Below is a small trained network, with its code and all its weights. Each question gives an input and a class and asks what happens when units are switched off, that is, made to give their printed mean instead of their output.

import numpy as np


def w(rows, s, z=0):
    codes = np.array(rows[::2]) - 128.0
    scale = np.full(codes.shape[1], s)
    scale[-1] = z or s
    return codes * scale


def f(y):
    return np.maximum(y, 0)


def log_softmax(a):
    a = a - a.max(-1, keepdims=True)
    return a - np.log(np.exp(a).sum(-1, keepdims=True))


def net(x, mask):
    res = np.array(x, float).reshape(1, 7) / 4 @ E
    y = f(res @ A[0][:, :-1].T + A[0][:, -1])
    res = res + np.where(mask, y, B[0][:, -1]) @ B[0][:, :-1]
    return log_softmax(res[-1] @ U[:, :-1].T + U[:, -1])


A, B = {}, {}
E = w([
[159,135,126,97,123,131,221],'x0',
[122,110,105,192,94,110,153],'x1',
[100,130,142,65,96,129,130],'x2',
[140,249,111,125,168,158,126],'x3',
[100,152,83,131,108,112,196],'x4',
[127,139,194,194,42,113,107],'x5',
[151,172,109,157,76,86,169],'x6',
],0.013)
A[0] = w([
[55,141,124,161,120,169,70,140],'neuron 1',
[75,166,182,110,165,155,92,229],'neuron 2',
[79,192,51,171,162,93,128,247],'neuron 3',
[144,74,168,236,92,94,71,134],'neuron 4',
[214,125,146,114,53,95,183,81],'neuron 5',
[82,121,172,149,56,107,95,180],'neuron 6',
[6,170,85,170,87,144,140,231],'neuron 7',
[163,135,100,85,179,153,40,151],'neuron 8',
[198,163,181,148,141,100,130,96],'neuron 9',
[98,106,181,149,200,166,67,253],'neuron 10',
[40,27,105,72,117,127,121,137],'neuron 11',
],0.011,0.0022)
B[0] = w([
[121,103,172,117,116,131,83,189],'neuron 1',
[61,71,129,131,120,54,191,213],'neuron 2',
[135,217,94,194,115,197,127,226],'neuron 3',
[157,6,150,2,172,61,167,249],'neuron 4',
[74,45,140,105,130,171,168,213],'neuron 5',
[93,107,155,138,174,129,69,219],'neuron 6',
[103,196,94,190,106,234,59,211],'neuron 7',
[90,112,146,131,141,100,83,229],'neuron 8',
[108,131,88,78,173,83,137,180],'neuron 9',
[58,113,152,178,66,110,61,227],'neuron 10',
[231,202,108,152,136,189,156,217],'neuron 11',
],0.0089,0.012)
U = w([
[135,50,184,9,164,102,163,179],'0',
[254,176,110,194,133,208,188,167],'1',
[2,106,186,224,69,173,75,9],'2',
],0.009,0.0016)

Each question gives the input, the list of numbers given to net, and the class t.
The units are the neurons (one row each of A and B). Each row of codes is followed by its name. A weight is (code - 128) times the scale printed after its matrix; where a second scale follows, it is the last column's (A, B and U).
mask holds one flag per neuron, in row order. A switched-off neuron (its flag False) gives its mean, the last column of its row in B, instead of its output. The means were averaged over made-up inputs and are rounded, as every weight is.
A unit's drop is (log p(t) with every unit on - log p(t) with that unit switched off) / (log p(t) with every unit on - log p(t) with every unit switched off).
The circuit of an input: a set's keep is (log p(t) with only the set's units on - log p(t) with every unit switched off) / (log p(t) with every unit on - log p(t) with every unit switched off). Starting from all 11 units, units are removed one at a time, each time the one whose removal leaves the highest keep (on an exact tie, the one counted first), for as long as the keep stays at least 0.8.
circuit, biggest first: the units of the circuit, biggest drop first
most important unit: the unit with the biggest drop
k most important neurons: the k neurons with the biggest drops, biggest first
drop when u is switched off: that unit's drop, to one decimal
input [-7,-1,3,-6,-4,-6,-2], class 2: most important unit	neuron 10
input [7,-2,-5,7,-1,-5,-5], class 2: circuit, biggest first	(neuron 4; neuron 11)
input [1,2,1,4,-4,-7,-5], class 2: 2 most important neurons	(neuron 4; neuron 10)
input [-2,-8,8,-6,3,1,4], class 1: circuit, biggest first	(neuron 11; neuron 4)
input [5,-2,3,3,-8,8,-4], class 0: 4 most important neurons	(neuron 7; neuron 3; neuron 9; neuron 4)
input [3,-8,0,-4,-5,2,-6], class 2: 2 most important neurons	(neuron 10; neuron 4)
input [-3,4,4,-3,2,1,2], class 0: 4 most important neurons	(neuron 4; neuron 10; neuron 3; neuron 8)
input [2,-1,6,6,3,-4,-4], class 1: 2 most important neurons	(neuron 4; neuron 10)
input [8,1,-8,-2,0,-2,-8], class 1: circuit, biggest first	(neuron 4; neuron 2)
input [-8,1,1,2,5,-7,8], class 1: 2 most important neurons	(neuron 10; neuron 3)
input [-1,4,3,-2,-8,2,-5], class 0: 3 most important neurons	(neuron 4; neuron 7; neuron 3)
input [4,3,7,8,-5,-6,3], class 1: 2 most important neurons	(neuron 4; neuron 3)
input [-2,-2,4,1,1,-2,-5], class 2: 2 most important neurons	(neuron 4; neuron 10)
input [2,1,4,-6,1,-5,-4], class 1: most important unit	neuron 11
input [2,-7,-5,6,-1,-2,-8], class 2: 2 most important neurons	(neuron 10; neuron 4)
input [-3,6,4,-2,-6,-1,-2], class 0: 3 most important neurons	(neuron 4; neuron 7; neuron 3)
input [2,4,-6,-3,3,-1,0], class 1: drop when neuron 1 is switched off	0.1
input [-7,2,7,-2,-5,6,0], class 0: drop when neuron 4 is switched off	1.5
input [-8,-7,-3,-8,-3,1,2], class 0: drop when neuron 4 is switched off	1.8
input [-5,-5,8,1,2,-2,-7], class 2: drop when neuron 10 is switched off	0.5
input [2,-2,5,6,3,-4,-8], class 2: circuit, biggest first	(neuron 4)
